Here is a tiny trained network, its code and every weight. The questions are about switching its units off for an input and a target symbol, where a switched-off unit gives its printed mean instead of its output.

import numpy as np


def w(rows, s, z=0):
    codes = np.array(rows[::2]) - 128.0
    scale = np.full(codes.shape[1], s)
    scale[-1] = z or s
    return codes * scale


def norm(h):
    return h / np.sqrt((h * h).mean(-1, keepdims=True) + 1e-5)


def f(y):
    return y / 2 * (1 + np.tanh(0.7978845608 * (y + 0.044715 * y**3)))


def softmax(a):
    e = np.exp(a - a.max(-1, keepdims=True))
    return e / e.sum(-1, keepdims=True)


def log_softmax(a):
    a = a - a.max(-1, keepdims=True)
    return a - np.log(np.exp(a).sum(-1, keepdims=True))


def net(x, mask):
    ids = ['ΓΔΣΨβζηθλξπτφω'.index(c) for c in x.split()]
    T = len(ids)
    res = E[ids] + P[:T]
    u = 0
    for l in range(2):
        q, k, v = (norm(res) @ M[l].T for M in (Q, K, V))
        z = softmax(np.where(np.tri(T) > 0, q @ k.T / 4**0.5, -1e9)) @ v
        res = res + np.where(mask[u], z, O[l][:, -1]) @ O[l][:, :-1]
        u += 1
        y = f(norm(res) @ A[l][:, :-1].T + A[l][:, -1])
        res = res + np.where(mask[u : u + 12], y, B[l][:, -1]) @ B[l][:, :-1]
        u += 12
    return log_softmax(norm(res)[-1] @ U[:, :-1].T + U[:, -1])


Q, K, V, O, A, B = {}, {}, {}, {}, {}, {}
E = w([
[161,142,106,100],'Γ',
[103,138,154,148],'Δ',
[110,169,106,183],'Σ',
[100,117,157,105],'Ψ',
[108,173,105,183],'β',
[235,143,69,162],'ζ',
[116,101,122,121],'η',
[171,141,178,125],'θ',
[121,95,131,127],'λ',
[120,130,113,104],'ξ',
[1,114,206,182],'π',
[148,162,151,114],'τ',
[92,130,155,112],'φ',
[100,118,158,107],'ω',
],0.0086)
P = w([
[199,90,47,254],'0',
[222,157,233,146],'1',
[194,144,221,124],'2',
[159,129,197,114],'3',
[138,124,190,117],'4',
[122,116,180,111],'5',
],0.00086)
Q[0] = w([
[55,50,141,169],'L0H0',
[204,240,254,3],'L0H0',
[148,155,20,114],'L0H0',
[121,142,172,196],'L0H0',
],0.0063)
K[0] = w([
[132,132,73,226],'L0H0',
[185,223,254,57],'L0H0',
[101,94,111,77],'L0H0',
[189,82,147,148],'L0H0',
],0.0071)
V[0] = w([
[48,97,82,110],'L0H0',
[155,29,122,173],'L0H0',
[76,96,4,119],'L0H0',
[194,91,242,51],'L0H0',
],0.0028)
O[0] = w([
[162,125,195,130,79],'L0H0',
[176,46,116,95,128],'L0H0',
[194,154,192,97,7],'L0H0',
[118,128,5,212,221],'L0H0',
],0.0031,0.0014)
A[0] = w([
[56,199,80,233,243],'L0N0',
[110,164,221,61,61],'L0N1',
[76,97,94,4,26],'L0N2',
[136,140,160,69,122],'L0N3',
[76,96,177,107,156],'L0N4',
[160,107,2,115,81],'L0N5',
[233,198,144,192,117],'L0N6',
[245,138,76,111,95],'L0N7',
[91,225,64,5,7],'L0N8',
[177,129,112,88,137],'L0N9',
[87,35,95,168,147],'L0N10',
[50,169,192,120,26],'L0N11',
],0.0038,0.0012)
B[0] = w([
[151,94,169,27,253],'L0N0',
[130,178,183,191,135],'L0N1',
[165,79,146,168,129],'L0N2',
[110,150,157,175,122],'L0N3',
[158,200,90,162,178],'L0N4',
[121,149,200,152,127],'L0N5',
[119,3,58,105,163],'L0N6',
[51,158,76,143,135],'L0N7',
[167,173,179,84,123],'L0N8',
[79,151,142,149,118],'L0N9',
[166,191,103,135,172],'L0N10',
[98,144,122,128,163],'L0N11',
],0.0033,0.0025)
Q[1] = w([
[135,129,194,106],'L1H0',
[75,193,221,107],'L1H0',
[158,149,102,254],'L1H0',
[154,73,145,56],'L1H0',
],0.0074)
K[1] = w([
[113,118,126,3],'L1H0',
[139,157,178,28],'L1H0',
[30,189,118,202],'L1H0',
[171,59,83,79],'L1H0',
],0.0061)
V[1] = w([
[26,68,75,86],'L1H0',
[158,5,218,32],'L1H0',
[129,55,100,214],'L1H0',
[10,44,69,184],'L1H0',
],0.0021)
O[1] = w([
[1,125,164,153,222],'L1H0',
[73,89,197,46,253],'L1H0',
[107,83,86,162,106],'L1H0',
[117,140,163,190,185],'L1H0',
],0.0038,0.00043)
A[1] = w([
[61,99,151,122,161],'L1N0',
[75,128,55,115,156],'L1N1',
[217,91,195,157,124],'L1N2',
[157,150,51,74,99],'L1N3',
[126,151,158,161,87],'L1N4',
[150,53,118,211,71],'L1N5',
[109,172,145,215,51],'L1N6',
[98,122,149,82,115],'L1N7',
[236,93,131,45,97],'L1N8',
[140,146,83,254,1],'L1N9',
[166,184,146,95,193],'L1N10',
[161,98,142,24,85],'L1N11',
],0.0053,0.0015)
B[1] = w([
[176,94,60,147,248],'L1N0',
[69,192,107,99,176],'L1N1',
[58,181,76,98,152],'L1N2',
[18,166,179,195,145],'L1N3',
[196,85,99,147,129],'L1N4',
[75,231,130,95,205],'L1N5',
[192,87,178,247,144],'L1N6',
[194,135,124,124,189],'L1N7',
[183,139,80,182,171],'L1N8',
[227,101,241,117,156],'L1N9',
[95,203,85,63,188],'L1N10',
[252,110,177,179,184],'L1N11',
],0.003,0.0015)
U = w([
[169,121,164,211,133],'Γ',
[92,112,115,186,34],'Δ',
[136,28,195,80,109],'Σ',
[34,31,18,116,210],'Ψ',
[84,178,165,137,124],'β',
[210,135,2,189,135],'ζ',
[74,151,164,122,120],'η',
[177,32,80,90,114],'θ',
[76,205,175,135,5],'λ',
[168,126,156,202,96],'ξ',
[74,187,48,146,48],'π',
[204,195,124,14,175],'τ',
[38,137,114,34,89],'φ',
[24,116,185,196,210],'ω',
],0.0098,0.0027)

Each question gives the input, a string of symbols that net reads in full, and the target symbol t.
The units are the heads (4 rows each of Q, K, V and O) and the neurons (one row each of A and B). Each row of codes is followed by its name. A weight is (code - 128) times the scale printed after its matrix; where a second scale follows, it is the last column's (O, A, B and U).
mask holds one flag per unit, layer by layer, with each layer's heads first. A switched-off unit (its flag False) gives its mean, the last column of its rows in O or B, instead of its output. The means were averaged over made-up inputs and are rounded, as every weight is.
A unit's drop is (log p(t) with every unit on - log p(t) with that unit switched off) / (log p(t) with every unit on - log p(t) with every unit switched off).
The circuit of an input: a set's keep is (log p(t) with only the set's units on - log p(t) with every unit switched off) / (log p(t) with every unit on - log p(t) with every unit switched off). Starting from the 12 units with the biggest drops (on a tie, the unit counted first), units are removed one at a time, each time the one whose removal leaves the highest keep (on an exact tie, the one counted first), for as long as the keep stays at least 0.8.
units of the circuit, in order: the units of the circuit, biggest drop first
top k neurons: the k neurons with the biggest drops, biggest first
k most important neurons of layer l: the k neurons of layer l with the biggest drops, biggest first
input Ψ θ Δ, target Ψ: units of the circuit, in order	(L0H0; L0N0; L1N0)
input θ θ θ Ψ, target Ψ: units of the circuit, in order	(L0H0)
input τ π λ ω φ η, target ω: 2 most important neurons of layer 0	(L0N0; L0N6)
input ξ λ ω ω, target τ: 3 most important neurons of layer 0	(L0N7; L0N6; L0N4)
input ω φ Σ, target Γ: top 2 neurons	(L1N9; L0N8)
input π θ ω φ, target Ψ: 4 most important neurons of layer 1	(L1N0; L1N5; L1N9; L1N3)
input λ ω Σ β Σ, target Ψ: top 3 neurons	(L0N0; L0N6; L0N8)
input ξ ξ ξ λ, target ζ: top 2 neurons	(L1N8; L0N0)
input Δ θ φ ω Γ ω, target Ψ: units of the circuit, in order	(L0H0; L1N0)
input λ β ξ η Σ, target Ψ: top 3 neurons	(L0N6; L0N0; L0N8)
input τ π Δ λ, target ω: 2 most important neurons of layer 1	(L1N5; L1N11)
input Σ ω ω η, target Σ: top 2 neurons	(L0N10; L0N4)
input β Δ Δ λ, target τ: 2 most important neurons of layer 0	(L0N7; L0N6)
input θ λ ω, target Ψ: units of the circuit, in order	(L0H0)
input λ φ Σ ξ ξ Ψ, target τ: top 2 neurons	(L0N8; L1N3)
input ω θ φ, target Ψ: top 3 neurons	(L0N0; L1N0; L1N5)
input τ φ λ, target ω: 3 most important neurons of layer 1	(L1N5; L1N9; L1N11)
input ξ ω η, target ζ: top 3 neurons	(L1N8; L0N0; L0N1)
input β η λ, target τ: top 2 neurons	(L0N6; L1N2)
input Δ Ψ Δ, target Σ: 3 most important neurons of layer 0	(L0N0; L0N7; L0N8)
input ξ φ η ζ Ψ η, target ζ: top neuron	(L1N8)
input λ η β, target Ψ: top 4 neurons	(L0N0; L0N6; L0N8; L0N4)
input η Δ τ Σ, target θ: top 2 neurons	(L0N0; L0N6)
input τ λ Γ ζ φ Δ, target φ: top 2 neurons	(L0N0; L1N9)
input λ Δ λ λ Δ, target Σ: 3 most important neurons of layer 0	(L0N0; L0N7; L0N6)
